Here is a tiny trained network, its code and every weight. The questions are about switching its units off for an input and a target symbol, where a switched-off unit gives its printed mean instead of its output.

import numpy as np


def w(rows, s, z=0):
    codes = np.array(rows[::2]) - 128.0
    scale = np.full(codes.shape[1], s)
    scale[-1] = z or s
    return codes * scale


def f(y):
    return np.maximum(y, 0)


def softmax(a):
    e = np.exp(a - a.max(-1, keepdims=True))
    return e / e.sum(-1, keepdims=True)


def log_softmax(a):
    a = a - a.max(-1, keepdims=True)
    return a - np.log(np.exp(a).sum(-1, keepdims=True))


def net(x, mask):
    ids = ['ΔΣαβγζθμξτψω'.index(c) for c in x.split()]
    T = len(ids)
    res = E[ids] + P[:T]
    u = 0
    for l in range(2):
        r = res
        for j in range(2):
            rows = slice(4 * j, 4 * j + 4)
            q, k, v = (r @ M[l][rows].T for M in (Q, K, V))
            z = softmax(np.where(np.tri(T) > 0, q @ k.T / 4**0.5, -1e9)) @ v
            o = O[l][rows]
            res = res + np.where(mask[u + j], z, o[:, -1]) @ o[:, :-1]
        u += 2
        y = f(res @ A[l][:, :-1].T + A[l][:, -1])
        res = res + np.where(mask[u : u + 8], y, B[l][:, -1]) @ B[l][:, :-1]
        u += 8
    return log_softmax(res[-1] @ U[:, :-1].T + U[:, -1])


Q, K, V, O, A, B = {}, {}, {}, {}, {}, {}
E = w([
[132,109,215],'Δ',
[127,22,179],'Σ',
[47,67,58],'α',
[123,58,160],'β',
[134,128,161],'γ',
[98,74,130],'ζ',
[152,225,218],'θ',
[169,55,242],'μ',
[156,198,156],'ξ',
[4,214,42],'τ',
[188,149,243],'ψ',
[49,118,105],'ω',
],0.015)
P = w([
[102,102,166],'0',
[140,141,99],'1',
[149,41,218],'2',
[4,149,120],'3',
[141,152,91],'4',
[216,104,176],'5',
[65,139,117],'6',
[151,169,83],'7',
[176,34,166],'8',
],0.011)
Q[0] = w([
[31,116,165],'0.h0',
[10,137,149],'0.h0',
[2,171,28],'0.h0',
[159,85,205],'0.h0',
[137,180,118],'0.h1',
[157,97,84],'0.h1',
[80,136,95],'0.h1',
[126,69,67],'0.h1',
],0.009)
K[0] = w([
[205,54,155],'0.h0',
[254,90,236],'0.h0',
[169,128,197],'0.h0',
[188,163,126],'0.h0',
[36,156,77],'0.h1',
[144,22,40],'0.h1',
[130,159,138],'0.h1',
[207,141,74],'0.h1',
],0.0079)
V[0] = w([
[160,125,200],'0.h0',
[2,82,224],'0.h0',
[179,117,123],'0.h0',
[148,173,130],'0.h0',
[60,140,175],'0.h1',
[133,185,110],'0.h1',
[91,103,115],'0.h1',
[100,25,125],'0.h1',
],0.0058)
O[0] = w([
[122,147,2,157],'0.h0',
[173,145,102,254],'0.h0',
[110,160,156,110],'0.h0',
[137,106,144,99],'0.h0',
[84,130,151,175],'0.h1',
[164,77,111,86],'0.h1',
[149,140,142,145],'0.h1',
[135,172,144,188],'0.h1',
],0.0079,0.0057)
A[0] = w([
[185,74,90,157],'0.n0',
[12,119,2,70],'0.n1',
[62,106,194,114],'0.n2',
[5,212,176,255],'0.n3',
[120,43,95,99],'0.n4',
[80,167,97,94],'0.n5',
[50,113,216,112],'0.n6',
[148,166,20,187],'0.n7',
],0.0064,0.0053)
B[0] = w([
[143,10,138,157],'0.n0',
[180,152,195,198],'0.n1',
[222,163,65,162],'0.n2',
[158,130,47,253],'0.n3',
[156,157,229,146],'0.n4',
[174,86,153,153],'0.n5',
[249,101,3,171],'0.n6',
[177,62,73,184],'0.n7',
],0.0072,0.0067)
Q[1] = w([
[165,145,69],'1.h0',
[186,121,159],'1.h0',
[181,128,148],'1.h0',
[119,170,179],'1.h0',
[107,48,87],'1.h1',
[103,103,2],'1.h1',
[74,163,124],'1.h1',
[87,148,153],'1.h1',
],0.009)
K[1] = w([
[167,101,76],'1.h0',
[78,148,98],'1.h0',
[67,93,60],'1.h0',
[1,109,139],'1.h0',
[162,213,99],'1.h1',
[203,60,122],'1.h1',
[158,102,132],'1.h1',
[215,145,155],'1.h1',
],0.01)
V[1] = w([
[176,171,167],'1.h0',
[77,172,93],'1.h0',
[254,78,166],'1.h0',
[141,118,78],'1.h0',
[96,58,135],'1.h1',
[168,175,49],'1.h1',
[99,156,90],'1.h1',
[121,32,57],'1.h1',
],0.012)
O[1] = w([
[176,223,160,121],'1.h0',
[142,147,77,92],'1.h0',
[110,145,172,254],'1.h0',
[174,92,115,211],'1.h0',
[93,64,149,111],'1.h1',
[255,110,118,243],'1.h1',
[170,120,93,122],'1.h1',
[96,56,131,237],'1.h1',
],0.012,0.0067)
A[1] = w([
[101,61,198,113],'1.n0',
[207,118,110,2],'1.n1',
[150,129,194,48],'1.n2',
[99,203,78,127],'1.n3',
[170,111,203,30],'1.n4',
[122,95,158,8],'1.n5',
[122,160,248,79],'1.n6',
[164,138,113,27],'1.n7',
],0.012,0.0058)
B[1] = w([
[109,193,217,198],'1.n0',
[73,152,110,249],'1.n1',
[73,161,31,166],'1.n2',
[104,125,216,135],'1.n3',
[1,182,87,209],'1.n4',
[188,234,101,140],'1.n5',
[79,150,3,162],'1.n6',
[47,129,176,159],'1.n7',
],0.0089,0.012)
U = w([
[164,163,113,175],'Δ',
[69,94,168,115],'Σ',
[125,2,108,73],'α',
[120,72,190,255],'β',
[230,138,141,245],'γ',
[119,58,122,213],'ζ',
[183,214,167,115],'θ',
[76,139,89,34],'μ',
[234,184,128,105],'ξ',
[176,124,28,69],'τ',
[136,194,99,64],'ψ',
[126,66,56,153],'ω',
],0.011,0.0061)

Each question gives the input, a string of symbols that net reads in full, and the target symbol t.
The units are the heads (4 rows each of Q, K, V and O) and the neurons (one row each of A and B). Each row of codes is followed by its name. A weight is (code - 128) times the scale printed after its matrix; where a second scale follows, it is the last column's (O, A, B and U).
mask holds one flag per unit, layer by layer, with each layer's heads first. A switched-off unit (its flag False) gives its mean, the last column of its rows in O or B, instead of its output. The means were averaged over made-up inputs and are rounded, as every weight is.
A unit's drop is (log p(t) with every unit on - log p(t) with that unit switched off) / (log p(t) with every unit on - log p(t) with every unit switched off).
The circuit of an input: a set's keep is (log p(t) with only the set's units on - log p(t) with every unit switched off) / (log p(t) with every unit on - log p(t) with every unit switched off). Starting from the 12 units with the biggest drops (on a tie, the unit counted first), units are removed one at a time, each time the one whose removal leaves the highest keep (on an exact tie, the one counted first), for as long as the keep stays at least 0.8.
units of the circuit, in order: the units of the circuit, biggest drop first
most important unit: the unit with the biggest drop
k most important neurons of layer l: the k neurons of layer l with the biggest drops, biggest first
which heads matter: for each layer, one digit per head in row order, 1 if its drop is at least 0.15 and else 0, layers parted by /
input μ Σ β Σ, target β: 2 most important neurons of layer 0 : [0.n1, 0.n6]
input ζ γ β β, target β: which heads matter : 00 / 11
input ψ α μ, target μ: which heads matter : 00 / 00
input γ ξ ω τ μ β, target ω: which heads matter : 10 / 11
input τ ω τ γ, target ω: which heads matter : 01 / 10
input τ τ τ ψ α Σ α α, target α: most important unit : 0.n1
input μ ζ γ ξ ψ Σ, target μ: 4 most important neurons of layer 1 : [1.n4, 1.n1, 1.n2, 1.n7]
input γ γ Σ ω, target Σ: which heads matter : 10 / 11
input γ α ψ ζ, target ψ: 2 most important neurons of layer 0 : [0.n6, 0.n2]
input θ τ Σ τ, target Σ: which heads matter : 10 / 11
input β τ μ, target ω: 3 most important neurons of layer 0 : [0.n6, 0.n2, 0.n7]
input τ β θ τ, target θ: 3 most important neurons of layer 0 : [0.n6, 0.n2, 0.n3]
input ψ ψ γ, target μ: units of the circuit, in order : [1.h0, 1.n6]
input ψ τ ψ Δ, target ψ: units of the circuit, in order : [1.h0, 0.h0, 1.n6]
input β τ ψ, target μ: most important unit : 1.n4
input α Δ α Σ β, target β: which heads matter : 00 / 01
input ζ β τ θ α β τ γ ψ, target μ: units of the circuit, in order : [1.n4, 1.n2]
input α α α β, target α: which heads matter : 01 / 11
input ξ Σ Σ ζ, target Σ: which heads matter : 00 / 11
input ξ β γ ψ ψ Δ, target μ: which heads matter : 00 / 00
input ζ ξ β Δ ζ β γ, target β: 2 most important neurons of layer 0 : [0.n1, 0.n6]
